Below are the code and all the weights of a small trained network. Each question names an input and a target symbol and asks about switching units off, where a switched-off unit gives its printed mean instead of its output.

import numpy as np


def w(rows, s, z=0):
    codes = np.array(rows[::2]) - 128.0
    scale = np.full(codes.shape[1], s)
    scale[-1] = z or s
    return codes * scale


def f(y):
    return y / 2 * (1 + np.tanh(0.7978845608 * (y + 0.044715 * y**3)))


def softmax(a):
    e = np.exp(a - a.max(-1, keepdims=True))
    return e / e.sum(-1, keepdims=True)


def log_softmax(a):
    a = a - a.max(-1, keepdims=True)
    return a - np.log(np.exp(a).sum(-1, keepdims=True))


def net(x, mask):
    ids = ['βγδεζηθλμπστφ'.index(c) for c in x.split()]
    T = len(ids)
    res = E[ids] + P[:T]
    r = res
    for j in range(2):
        rows = slice(2 * j, 2 * j + 2)
        q, k, v = (r @ M[0][rows].T for M in (Q, K, V))
        z = softmax(np.where(np.tri(T) > 0, q @ k.T / 2**0.5, -1e9)) @ v
        o = O[0][rows]
        res = res + np.where(mask[j], z, o[:, -1]) @ o[:, :-1]
    y = f(res @ A[0][:, :-1].T + A[0][:, -1])
    res = res + np.where(mask[2:14], y, B[0][:, -1]) @ B[0][:, :-1]
    return log_softmax(res[-1] @ U[:, :-1].T + U[:, -1])


Q, K, V, O, A, B = {}, {}, {}, {}, {}, {}
E = w([
[40,88,126,80],'β',
[148,122,109,173],'γ',
[138,165,215,57],'δ',
[114,93,101,50],'ε',
[159,137,104,133],'ζ',
[126,198,98,5],'η',
[168,156,126,115],'θ',
[120,36,160,121],'λ',
[51,131,212,137],'μ',
[34,170,55,127],'π',
[120,127,84,140],'σ',
[170,92,174,89],'τ',
[149,139,160,144],'φ',
],0.015)
P = w([
[167,38,79,197],'0',
[101,160,254,134],'1',
[148,45,69,188],'2',
[88,154,248,126],'3',
[138,56,75,176],'4',
[86,150,238,116],'5',
[132,65,83,164],'6',
[90,148,229,111],'7',
],0.0064)
Q[0] = w([
[91,145,150,163],'head 0',
[53,116,253,96],'head 0',
[110,195,85,120],'head 1',
[55,156,162,183],'head 1',
],0.022)
K[0] = w([
[69,113,123,86],'head 0',
[106,44,179,1],'head 0',
[104,196,97,135],'head 1',
[16,97,140,138],'head 1',
],0.019)
V[0] = w([
[137,104,126,21],'head 0',
[124,217,154,187],'head 0',
[9,169,84,178],'head 1',
[80,1,165,98],'head 1',
],0.0086)
O[0] = w([
[71,157,80,20,162],'head 0',
[169,184,178,207,81],'head 0',
[58,227,60,230,149],'head 1',
[72,3,180,214,254],'head 1',
],0.0054,0.0051)
A[0] = w([
[208,164,154,164,18],'neuron 0',
[158,177,197,165,184],'neuron 1',
[207,99,162,108,126],'neuron 2',
[67,201,160,97,117],'neuron 3',
[150,167,237,57,145],'neuron 4',
[158,48,62,147,152],'neuron 5',
[88,234,222,159,153],'neuron 6',
[63,123,141,54,4],'neuron 7',
[118,69,144,73,250],'neuron 8',
[250,169,82,101,113],'neuron 9',
[81,85,131,201,43],'neuron 10',
[133,246,163,83,32],'neuron 11',
],0.013,0.0033)
B[0] = w([
[176,112,186,177,129],'neuron 0',
[98,184,179,101,169],'neuron 1',
[210,150,180,202,176],'neuron 2',
[150,137,209,130,195],'neuron 3',
[29,64,109,198,209],'neuron 4',
[130,88,69,183,196],'neuron 5',
[169,140,22,146,228],'neuron 6',
[111,189,80,177,185],'neuron 7',
[145,126,134,27,254],'neuron 8',
[161,250,130,68,141],'neuron 9',
[107,174,197,106,225],'neuron 10',
[228,30,105,71,154],'neuron 11',
],0.021,0.0084)
U = w([
[194,145,246,153,145],'β',
[139,85,213,9,119],'γ',
[55,62,174,137,148],'δ',
[103,79,28,175,123],'ε',
[154,112,127,255,2],'ζ',
[151,90,48,52,146],'η',
[224,194,169,96,61],'θ',
[118,187,222,57,169],'λ',
[54,121,56,33,94],'μ',
[210,83,163,120,98],'π',
[211,169,45,137,223],'σ',
[88,194,89,189,219],'τ',
[195,169,127,19,52],'φ',
],0.0064,0.0053)

Each question gives the input, a string of symbols that net reads in full, and the target symbol t.
The units are the heads (2 rows each of Q, K, V and O) and the neurons (one row each of A and B). Each row of codes is followed by its name. A weight is (code - 128) times the scale printed after its matrix; where a second scale follows, it is the last column's (O, A, B and U).
mask holds one flag per unit, heads first, then neurons. A switched-off unit (its flag False) gives its mean, the last column of its rows in O or B, instead of its output. The means were averaged over made-up inputs and are rounded, as every weight is.
A unit's drop is (log p(t) with every unit on - log p(t) with that unit switched off) / (log p(t) with every unit on - log p(t) with every unit switched off).
The circuit of an input: a set's keep is (log p(t) with only the set's units on - log p(t) with every unit switched off) / (log p(t) with every unit on - log p(t) with every unit switched off). Starting from the 12 units with the biggest drops (on a tie, the unit counted first), units are removed one at a time, each time the one whose removal leaves the highest keep (on an exact tie, the one counted first), for as long as the keep stays at least 0.8.
units of the circuit, in order: the units of the circuit, biggest drop first
most important unit: the unit with the biggest drop
top k neurons: the k neurons with the biggest drops, biggest first
heads that matter: for each layer, one digit per head in row order, 1 if its drop is at least 0.15 and else 0, layers parted by /
drop when u is switched off: that unit's drop, to one decimal
input φ π φ ζ, target σ: top 3 neurons -> (neuron 6; neuron 10; neuron 8)
input φ π φ φ σ φ, target σ: units of the circuit, in order -> (neuron 6; head 1)
input φ μ μ φ, target τ: top 3 neurons -> (neuron 6; neuron 8; neuron 1)
input λ ε τ, target π: units of the circuit, in order -> (neuron 2; head 1; neuron 8; neuron 5)
input μ θ γ φ, target τ: units of the circuit, in order -> (neuron 6; neuron 8; neuron 1; neuron 11)
input λ λ φ γ, target γ: most important unit -> head 1
input ε δ φ μ γ φ φ, target β: top 4 neurons -> (neuron 6; neuron 4; neuron 8; neuron 7)
input φ μ π θ φ ε, target μ: units of the circuit, in order -> (neuron 7; neuron 8; head 0; neuron 2)
input φ τ ζ φ, target δ: units of the circuit, in order -> (neuron 4; head 1)
input δ φ φ φ, target ε: top 2 neurons -> (neuron 4; neuron 10)
input ζ δ σ δ ζ φ, target ε: top 3 neurons -> (neuron 4; neuron 6; neuron 10)
input ε φ π φ φ γ β, target μ: top 3 neurons -> (neuron 8; neuron 2; neuron 7)
input μ μ σ μ δ, target δ: top 3 neurons -> (neuron 4; neuron 5; neuron 9)
input θ τ μ τ, target δ: top 3 neurons -> (neuron 4; neuron 6; neuron 8)
input σ μ ζ η ζ λ, target γ: top 3 neurons -> (neuron 8; neuron 6; neuron 10)
input γ μ θ β θ δ μ, target λ: heads that matter -> 01
input δ γ θ π φ, target β: most important unit -> head 0
input σ φ σ τ γ, target ζ: top 3 neurons -> (neuron 8; neuron 5; neuron 6)
input γ ζ γ τ τ, target π: drop when neuron 1 is switched off -> 0.1
input σ μ γ λ λ ε, target μ: drop when head 0 is switched off -> 0.2
input ε τ τ π, target σ: drop when neuron 4 is switched off -> 0.1
input ε ε π π τ δ β, target μ: top neuron -> (neuron 2)
